Here is a tiny trained network, its code and every weight. The questions are about switching its units off for an input and a target symbol, where a switched-off unit gives its printed mean instead of its output.

import numpy as np


def w(rows, s, z=0):
    codes = np.array(rows[::2]) - 128.0
    scale = np.full(codes.shape[1], s)
    scale[-1] = z or s
    return codes * scale


def norm(h):
    return h / np.sqrt((h * h).mean(-1, keepdims=True) + 1e-5)


def f(y):
    return np.maximum(y, 0)


def softmax(a):
    e = np.exp(a - a.max(-1, keepdims=True))
    return e / e.sum(-1, keepdims=True)


def log_softmax(a):
    a = a - a.max(-1, keepdims=True)
    return a - np.log(np.exp(a).sum(-1, keepdims=True))


def net(x, mask):
    ids = ['ΞΠΣαβγδεηθμ'.index(c) for c in x.split()]
    T = len(ids)
    res = E[ids] + P[:T]
    u = 0
    for l in range(2):
        q, k, v = (norm(res) @ M[l].T for M in (Q, K, V))
        z = softmax(np.where(np.tri(T) > 0, q @ k.T / 2**0.5, -1e9)) @ v
        res = res + np.where(mask[u], z, O[l][:, -1]) @ O[l][:, :-1]
        u += 1
        y = f(norm(res) @ A[l][:, :-1].T + A[l][:, -1])
        res = res + np.where(mask[u : u + 8], y, B[l][:, -1]) @ B[l][:, :-1]
        u += 8
    return log_softmax(norm(res)[-1] @ U[:, :-1].T + U[:, -1])


Q, K, V, O, A, B = {}, {}, {}, {}, {}, {}
E = w([
[81,127,104,174,98,123,54,77,213,108,41,101],'Ξ',
[185,47,130,172,165,111,127,206,179,162,122,152],'Π',
[83,84,61,143,159,202,154,139,54,107,96,72],'Σ',
[68,119,15,64,195,156,33,9,179,76,91,150],'α',
[127,60,112,89,171,130,130,43,136,30,154,187],'β',
[132,151,70,137,29,138,71,207,117,197,210,242],'γ',
[148,125,195,216,72,63,110,69,32,105,155,134],'δ',
[172,172,156,129,77,216,225,172,54,148,81,124],'ε',
[36,148,139,114,134,154,148,160,177,28,92,141],'η',
[188,156,76,49,145,135,116,90,150,75,97,26],'θ',
[102,200,117,155,226,175,73,156,110,120,69,127],'μ',
],0.011)
P = w([
[110,121,172,54,153,123,2,159,125,88,156,66],'0',
[127,122,154,79,147,132,33,147,114,97,141,76],'1',
[122,123,138,103,157,139,68,127,124,115,130,83],'2',
[120,132,123,112,152,129,97,124,123,112,125,94],'3',
[132,140,116,118,155,129,129,120,126,115,120,104],'4',
[130,134,117,130,155,132,154,120,142,111,116,113],'5',
[138,150,105,143,153,144,169,120,142,117,89,124],'6',
[137,148,96,152,156,131,198,106,143,122,88,143],'7',
[128,163,103,149,160,124,195,112,147,107,85,141],'8',
],0.0073)
Q[0] = w([
[148,141,163,126,51,105,130,149,114,253,238,165],'L0H1',
[174,106,187,93,65,126,130,163,135,190,184,189],'L0H1',
],0.0065)
K[0] = w([
[39,146,141,2,170,102,40,99,139,78,122,28],'L0H1',
[23,111,109,51,152,214,47,137,133,83,71,36],'L0H1',
],0.0052)
V[0] = w([
[31,152,92,75,211,110,173,107,211,129,65,95],'L0H1',
[140,111,26,79,80,167,119,253,184,158,115,184],'L0H1',
],0.0033)
O[0] = w([
[80,202,110,54,101,58,77,196,129,118,73,86,139],'L0H1',
[134,140,106,40,115,255,75,113,122,202,37,161,249],'L0H1',
],0.0062,0.0002)
A[0] = w([
[126,130,79,131,165,52,129,49,161,111,114,110,221],'L0N1',
[107,99,208,76,40,70,57,104,69,129,148,206,207],'L0N2',
[144,188,63,121,150,75,109,99,101,168,35,62,101],'L0N3',
[129,45,151,109,222,183,128,125,191,175,203,164,95],'L0N4',
[76,149,116,152,44,140,253,189,122,149,81,95,156],'L0N5',
[171,93,55,159,129,159,200,133,188,188,126,241,107],'L0N6',
[161,44,103,162,170,12,85,249,191,161,212,156,254],'L0N7',
[162,252,128,64,117,128,58,144,39,176,230,106,129],'L0N8',
],0.0045,0.00084)
B[0] = w([
[131,104,119,182,128,219,60,146,132,100,195,131,240],'L0N1',
[180,134,123,132,140,184,116,96,5,78,162,176,177],'L0N2',
[66,89,171,141,141,145,125,128,178,95,207,80,249],'L0N3',
[130,110,108,153,95,156,126,97,58,140,38,129,207],'L0N4',
[189,168,141,125,151,106,90,61,170,111,114,87,252],'L0N5',
[80,229,109,108,123,34,132,84,63,140,122,101,205],'L0N6',
[151,119,98,2,68,172,130,84,134,235,60,167,227],'L0N7',
[194,55,109,223,137,179,193,102,219,185,148,129,194],'L0N8',
],0.0053,0.003)
Q[1] = w([
[150,157,56,174,153,206,142,49,121,50,100,108],'L1H1',
[178,101,172,178,86,2,138,207,121,142,204,148],'L1H1',
],0.0086)
K[1] = w([
[163,204,134,210,40,46,203,104,33,154,119,157],'L1H1',
[49,3,149,151,199,179,55,151,174,16,247,84],'L1H1',
],0.0054)
V[1] = w([
[93,182,89,155,158,207,175,141,171,39,254,152],'L1H1',
[51,43,75,167,144,55,80,148,187,145,192,188],'L1H1',
],0.0032)
O[1] = w([
[128,254,96,149,33,179,86,166,100,119,147,110,81],'L1H1',
[215,84,81,138,127,208,103,169,192,38,72,103,3],'L1H1',
],0.0068,0.0037)
A[1] = w([
[137,84,79,105,188,186,89,146,144,106,67,120,229],'L1N1',
[126,127,128,255,168,146,117,162,123,92,133,112,64],'L1N2',
[154,174,215,162,16,132,232,163,104,162,189,104,223],'L1N3',
[109,86,211,149,92,121,121,52,154,94,79,213,211],'L1N4',
[145,171,75,84,52,139,94,144,114,53,150,211,12],'L1N5',
[146,96,186,222,179,154,92,67,146,223,103,176,4],'L1N6',
[142,75,66,147,180,78,120,69,135,169,116,204,41],'L1N7',
[123,208,122,140,145,102,103,129,222,117,96,148,72],'L1N8',
],0.006,0.0016)
B[1] = w([
[122,148,113,144,86,72,223,155,150,182,130,172,254],'L1N1',
[119,130,117,108,122,112,168,120,64,87,96,191,180],'L1N2',
[49,76,147,114,182,36,117,84,121,144,96,132,183],'L1N3',
[147,165,127,149,53,104,183,122,97,157,141,81,198],'L1N4',
[174,152,132,163,140,100,196,166,157,164,160,210,170],'L1N5',
[210,176,198,99,92,101,69,172,163,89,172,137,180],'L1N6',
[126,98,168,156,123,72,125,217,96,91,3,95,187],'L1N7',
[196,41,111,169,201,178,119,99,56,164,108,95,174],'L1N8',
],0.0068,0.0064)
U = w([
[210,75,143,153,91,100,143,78,65,11,128,180,99],'Ξ',
[91,132,221,143,131,99,69,48,71,141,183,109,161],'Π',
[198,109,127,92,35,185,138,131,149,229,50,187,183],'Σ',
[124,12,232,77,170,51,138,131,185,169,73,132,130],'α',
[40,170,132,104,49,118,199,216,151,74,114,125,183],'β',
[145,200,197,153,210,144,96,241,152,83,95,166,96],'γ',
[107,57,78,191,179,170,165,203,60,178,128,94,102],'δ',
[198,141,112,80,71,163,163,133,139,153,213,239,45],'ε',
[175,141,139,220,18,111,84,135,222,130,118,2,147],'η',
[77,65,55,149,118,114,9,51,196,76,37,164,5],'θ',
[167,100,63,67,190,141,119,64,235,106,185,91,225],'μ',
],0.0069,0.0021)

Each question gives the input, a string of symbols that net reads in full, and the target symbol t.
The units are the heads (2 rows each of Q, K, V and O) and the neurons (one row each of A and B). Each row of codes is followed by its name. A weight is (code - 128) times the scale printed after its matrix; where a second scale follows, it is the last column's (O, A, B and U).
mask holds one flag per unit, layer by layer, with each layer's heads first. A switched-off unit (its flag False) gives its mean, the last column of its rows in O or B, instead of its output. The means were averaged over made-up inputs and are rounded, as every weight is.
A unit's drop is (log p(t) with every unit on - log p(t) with that unit switched off) / (log p(t) with every unit on - log p(t) with every unit switched off).
The circuit of an input: a set's keep is (log p(t) with only the set's units on - log p(t) with every unit switched off) / (log p(t) with every unit on - log p(t) with every unit switched off). Starting from the 12 units with the biggest drops (on a tie, the unit counted first), units are removed one at a time, each time the one whose removal leaves the highest keep (on an exact tie, the one counted first), for as long as the keep stays at least 0.8.
units of the circuit, in order: the units of the circuit, biggest drop first
most important unit: the unit with the biggest drop
top k neurons: the k neurons with the biggest drops, biggest first
top k neurons in layer l: the k neurons of layer l with the biggest drops, biggest first
input θ Ξ β θ Σ Ξ η Π μ, target α: units of the circuit, in order	L1H1; L0N7; L0N6
input θ η η, target γ: top 2 neurons in layer 0	L0N7; L0N4
input ε η β, target Π: top 2 neurons in layer 1	L1N1; L1N2
input η Σ η Σ η ε η γ θ, target Σ: most important unit	L0H1
input α δ Π Ξ, target α: units of the circuit, in order	L1H1; L0N7; L0N4
input ε ε Π α θ η η α Ξ, target α: units of the circuit, in order	L1H1; L0N6; L0N4; L0N7
input η ε Π η, target α: units of the circuit, in order	L1H1; L0N7; L0N4; L0N6
input Σ η Σ β Π α, target α: top 3 neurons	L1N7; L1N1; L0N7
input ε η Σ Π Σ Π β, target α: top 2 neurons in layer 1	L1N7; L1N2
input Ξ β η Σ θ, target η: top 2 neurons	L1N3; L0N1
input ε Π θ θ, target α: top 2 neurons in layer 0	L0N7; L0N4
input η η η η Σ, target β: top 2 neurons in layer 1	L1N8; L1N1
input δ Σ μ θ, target Ξ: top 2 neurons in layer 0	L0N1; L0N5
input β η β α η γ Ξ α, target Σ: units of the circuit, in order	L0H1; L1N1
input Σ Π η Ξ η β α, target α: units of the circuit, in order	L1H1; L0N7; L1N7
input Π Σ Σ δ η μ Σ η Ξ, target Ξ: units of the circuit, in order	L0H1; L1N2
input γ θ η β δ Ξ Σ, target Ξ: units of the circuit, in order	L0H1; L1N2
input η ε Σ, target Π: units of the circuit, in order	L1H1
input Σ η ε Π, target Σ: top 2 neurons	L0N7; L1N3
input Ξ η η μ, target δ: top 3 neurons	L1N8; L0N8; L1N6
input β η μ η γ η Σ, target Σ: units of the circuit, in order	L0H1
input μ η η η η θ, target η: units of the circuit, in order	L1H1; L0N3
